A =
[[139 125 140 148 140 141 137 138 142 137 141 137]
 [126 148 122 136 140 135 141 140 135 142 140 139]
 [ 99 130 133 139 140 138 136 139 143 137 140 135]
 [138 118 124 137 140 145 136 141 144 138 138 140]
 [117 112 156 140 135 139 133 146 142 141 151 143]
 [138 124 124 138 135 139 148 141 134 135 144 143]
 [126 124 114 140 145 142 142 137 138 140 144 141]]
Rows and columns are numbered from 1.
The entry in row 1 and column 2 is 125
The entry directly below the smallest entry is 138
Read off the entry in the bottom-left corner.
Answer: 126
Read off the entry in row 2 and column 1.
Answer: 126
Read off the entry just right of the smallest entry.
Answer: 130
The entry directly below the largest entry: 124
Read off the entry in row 3 and column 1.
Answer: 99
Read off the entry in the top-right corner.
Answer: 137
The entry in the bottom-right corner -> 141
The entry in row 1 and column 3: 140
Read off the entry at row 1, column 1.
Answer: 139
Read off the bottom entry of the column that holds the largest entry.
Answer: 114
Read off the entry just right of the largest entry.
Answer: 140
Read off the entry just left of the largest entry.
Answer: 112
The entry at row 2, column 3 is 122
The entry just left of 134: 141
Read off the entry directly below 151.
Answer: 144
Read off the entry just left of 146.
Answer: 133

x =
[[138 140 133 132 130 142 138 133]
 [146 123 142 145 121 119 146 125]
 [156 117 151 151 109 117 156 113]
 [123 131 129 128 138 131 124 134]]
Indices start at 1.
Give the entry in row 1 and column 3.
A: 133
The entry directly above 125 is 133
The entry in row 1 and column 2: 140
Give the bottom-right entry.
A: 134
Give the entry directly below 132.
A: 145
The bottom-left entry is 123
The entry in the top-left corner is 138
The smallest entry -> 109
The entry at row 2, column 1: 146

[[147 150 113 152]
 [133 132 127 131]
 [119 119 134 119]
 [126 130 126 132]]
Find the 2nd entry on the main diagonal.
A: 132
The top-left entry: 147
Find the entry just right of 147.
A: 150
The smallest entry in the last column: 119
The last entry, reading row by row -> 132
Find the top-right entry.
A: 152
The entry directly below the largest entry -> 131

Questions about the grid below.
1) Read off the largest entry in the last row.
2) Read off the first entry, reading row by row.
3) Read off the second entry on the main diagonal.
4) Read off the 3rd entry from the end, reading row by row.
5) Read off the entry just left of the smallest entry.
6) Read off the third entry in reading order.
7) Read off the entry in the top-right corner.
8) Read off the last entry, reading row by row.
136	118	124	144	146	137	135	137	137
115	134	140	125	124	131	117	127	129
129	124	129	141	142	138	128	138	137
139	110	118	148	152	137	139	136	137
150	137	128	133	135	128	146	131	129
141	115	120	139	142	129	141	127	129
122	132	136	120	120	124	125	119	122
120	154	148	116	114	128	119	127	126
142	125	125	133	135	126	142	125	126
126	146	141	126	126	133	124	134	132
119	144	143	119	117	128	119	125	126
1) 144
2) 136
3) 134
4) 119
5) 139
6) 124
7) 137
8) 126

Questions about the row below.
1) Find the maximum.
2) Find the entry just left of 111.
3) Find the entry just right of the smallest entry.
[129 111 122 150 149 139]
1) 150
2) 129
3) 122

M =
125,143,122,103,146,132,135,114,123
122,141,135,121,143,135,133,126,124
127,122,141,137,120,138,131,145,124
128,138,118,104,141,128,133,113,125
124,141,123,118,143,125,129,114,129
133,130,103,113,133,110,122,103,135
122,135,143,134,134,139,132,137,124
115,150,147,129,151,142,136,130,122
134,121,111,130,121,111,120,116,136
137,105,120,146,103,116,118,135,135
129,135,116,105,138,126,131,113,126
134,119,112,133,119,112,119,119,136
Rows and columns are numbered from 1.
The entry just left of the largest entry: 129
The bottom-right entry? 136
The entry at row 1, column 1? 125
The entry directly below 115? 134
The entry in the bottom-left corner -> 134
The entry directly above 139? 110
The entry in row 2 and column 1? 122
The entry at row 3, column 1 is 127
The entry in the top-right corner -> 123
The entry in row 1 and column 3? 122
The entry directly below the largest entry -> 121
The largest entry? 151
The entry in row 1 and column 2 -> 143
The entry at row 3, column 2 -> 122
The bottom entry of the column that holds the largest entry: 119
The entry in row 3 and column 3 is 141
The entry in row 2 and column 3? 135
The entry directly above the largest entry? 134

data =
[[150 142 129 141]
 [117 133 112 130]
 [151 139 141 142]
 [128 117 155 118]
 [154 140 138 140]
 [120 122 138 121]]
Rows and columns are numbered from 1.
Find the entry at row 1, column 2.
A: 142
The top-right entry -> 141
The entry in the top-left corner: 150
Find the entry at row 3, column 2.
A: 139
Find the entry in the bottom-left corner.
A: 120
Find the entry just right of the largest entry.
A: 118
Find the entry just left of 133.
A: 117
Find the entry in row 3 and column 1.
A: 151
